Each row has a name. Each question is about the rows just above it. Places in a row count from 0.

(61): [-0.72  0.14  2.38 -0.66 -0.73 -3.66  0.80 -1.32  0.52 -3.56  1.53 -4.79
  0.85  2.03 -2.15 -0.40 -2.57  0.02  0.09 -2.43  3.45 -0.34  0.92  1.72]
(18): [ 1.39  2.00  0.82  0.12 -1.52 -8.81  0.64  0.14  0.92 -0.93  1.22  3.98
  0.01  1.53 -0.68  1.53  1.56 -0.71  2.38 -0.71  3.43  3.50 -2.28  1.36]
(82): [-1.64  1.81  0.35  0.24  1.25 -0.52  2.44 -0.25  0.58  0.54  0.11 -0.35
  0.87  0.16 -2.03  1.09 -2.82 -0.46 -1.17  2.15 -0.25 -3.30  0.38 -0.30]
(110): [-0.47 -2.49  1.42 -0.30  1.49  8.25 -2.69  0.73  8.26  1.75 -1.39  2.14
 -1.90 -0.99  0.88 -0.83  1.52  1.40  1.60  1.72 -1.86  1.10  1.41 -0.02]
(187): [ 0.56  0.95 -0.09  0.25  0.48  2.84  0.23  0.47 -0.50  1.45  0.39  0.16
 -0.74  0.21 -4.68 -0.40 -1.83  0.64  2.28  1.22 -1.84  1.74  0.78  1.04]
(127): [ 1.71 -0.82 -0.81  0.36 -1.50 -1.96  1.26  0.38  1.41 -1.06  0.14  3.24
 -1.87 -0.07  2.33  0.79  2.47 -0.84  1.69 -0.71  0.12  4.24  0.26 -0.37]
(102): [-1.86  2.62  4.24  0.17 -0.97  2.38 -2.12 -0.14 -1.95 -1.05  1.21 -1.83
  1.99 -0.87 -0.99 -1.96 -1.68  0.35  0.20 -1.59 -2.27 -0.52  1.88  1.88]
(219): [ 0.38 -2.24 -0.29 -0.03  0.17 -0.29 -2.23 -0.03  0.40 -0.80  0.74  2.45
  0.36  0.82 -0.34 -1.13  0.90  0.08  2.23  2.63  0.93  2.27 -2.17 -0.32]
(49): [ 0.90  2.74 -0.09  0.38 -1.15 -4.88  0.90  0.28  1.46 -0.96 -0.44 -0.14
 -1.52 -0.83  0.85  2.71  1.02  0.31  0.81 -1.21  2.62  0.09 -0.93  1.44]
Count the entries of [-1.64  1.81  0.35  0.24  1.25 -0.52  2.44 -0.25  0.58  0.54  0.11 -0.35
  0.87  0.16 -2.03  1.09 -2.82 -0.46 -1.17  2.15 -0.25 -3.30]:	22
Shuffled (110) with one entry gone: [ 1.42 -0.47 -2.69  0.73 -0.99  0.88 -1.39  8.26  1.60  1.40  1.52 -0.30
  1.10 -2.49  2.14  1.41  1.49  1.72  1.75 -0.02 -1.90 -0.83 -1.86], missing	[8.25]
Among the named rows, does one hold [ 1.10  1.41 -0.02] next to each other, in this order?	yes

(219): [ 1.92  3.21 -0.69  0.67  1.01  2.46 -0.14  2.75 -0.86 -0.10  2.05 -0.09
  2.66  0.22 -0.61  2.52 -1.42  0.03  0.46 -1.48 -0.61 -0.28  1.91  0.88
 -0.38 -0.59  0.08  1.43  0.61  2.31 -0.44 -0.26  0.34  0.83  0.78 -0.47
  0.05 -0.06  0.23  0.34  1.42]
(187): [ 0.57  7.58 -0.47 -0.02 -0.88  0.73  0.50 -1.86  1.41  0.08 -0.85 -1.37
 -1.65  1.01 -1.14  1.14 -3.10 -1.60  1.70  0.27 -0.45  0.94 -1.33  3.62
 -0.52  1.66  0.86  1.14 -0.35  0.95  0.30 -0.72  0.59  2.40  1.11  0.30
  0.54  0.70  1.48 -0.75 -1.96]
(127): [-0.57 -4.42  0.94 -0.06  1.35 -0.51  1.58  0.31  0.29  1.54 -0.79  0.98
  0.73 -0.06  0.60 -0.03  2.18  1.40 -0.66  1.30  1.47  0.08  0.21 -2.19
  0.15  0.33  1.15 -0.70 -0.37 -0.04  0.01  0.50 -0.89 -1.46 -1.50  1.48
  1.44  1.58  1.31  0.98  1.16]
(186): [-0.43 -3.31  0.36 -0.07  0.97 -0.35  1.61 -0.26  0.63  1.51 -1.26  0.63
  0.29  0.24  0.60  0.03  1.80  0.86 -0.39  1.59  1.38  0.34 -0.22 -2.19
  0.97  0.65  1.01 -0.58 -0.44  0.08  0.32  0.37 -0.88 -1.28 -1.38  1.01
  1.35  1.37  1.37  0.62  1.36]
Count the entries of [-0.57 -4.42  0.94 -0.06  1.35 -0.51  1.58  0.31  0.29  1.54 -0.79]:	11
Every place of [0.37] in (186):	31
How many entries does [-0.43 -3.31  0.36 -0.07  0.97 -0.35  1.61 -0.26  0.63  1.51 -1.26  0.63
  0.29  0.24  0.60  0.03  1.80  0.86 -0.39  1.59] have?	20
At which places does (186) hold [1.37]?	37 38

(61): [1.18 2.10 0.94 2.18]
(219): [4.69 4.68 2.41 3.38]
(21): [-4.24  6.25  0.94  2.18]
(82): [ 0.21 -4.23  5.55 -4.23]
(127): [ 1.65 -3.42 -3.24  1.19]
(187): [-2.96  2.09  3.12  2.09]
(110): [ 1.18  1.18  0.94 -2.79]
Number of entries in [ 1.18  1.18  0.94 -2.79]:	4
At which places does (82) hold [-4.23]?	1 3
Shuffled (219) with one entry gone: [3.38 4.69 2.41], missing	[4.68]
Places of [1.18] in row (110):	0 1
Is [ 5.55 -4.23] printed in one of the named rows, side by side and in this order?	yes
(127) without one entry, shuffled: [ 1.19 -3.42  1.65]. Gone:	[-3.24]
At which places does (187) hold [2.09]?	1 3

(24): [ 2.49  0.93 -6.35  4.75  6.56  8.45  4.49  2.48  0.23 -2.05  3.63 -1.39]
(219): [ 2.67  4.74  6.57  4.75 -1.74 -0.33  7.12 -2.81  4.74  0.58  2.67  4.74]
(21): [-3.58 -0.09 -0.23  0.97  3.19 -0.92  4.48 -1.93  3.99  0.70  8.38 -1.50]
(102): [ 0.94  5.33 -3.91  4.59  4.59  9.08  0.94  0.94  0.01 -0.15  0.41 -4.24]
(61): [ 4.32  3.21 -6.56  6.95  6.57  6.56  3.07  1.54  1.57 -2.05  0.92  3.33]
(186): [ 2.49  3.18 -6.35  4.75  6.56  8.45  4.49  2.48  0.23 -2.05 -1.22  5.23]
(82): [-3.37  2.55  5.67  1.05 -3.39 -1.52  6.73 -1.78  5.13  1.18  6.65  2.48]
(187): [ 0.12  5.97 -4.33  1.15  4.77  8.00  2.55  0.97  2.50 -3.05 -1.68 -0.32]
(49): [ 2.65  3.68 -1.22  3.69  6.17  8.67 -3.25  0.97  1.72  2.45  1.52 -0.46]
(110): [-2.39  5.46  4.72  3.34 -0.60  0.87  9.63 -2.39  2.33 -0.68  3.46 -0.78]
(127): [-1.57  3.07  6.72 -1.55 -0.15 -1.10  5.43 -1.74  3.60 -0.21  1.97 -1.66]
(18): [-2.12  5.05  2.77  0.85  2.78  2.33  4.76 -7.11  2.02  2.12  6.73 -4.13]
Every place of [0.94] in (102):	0 6 7
Places of [4.74] in row (219):	1 8 11
Does one of the named rows hold [-0.21  3.60 -1.74  5.43 -1.10] side by side, in this order?	no

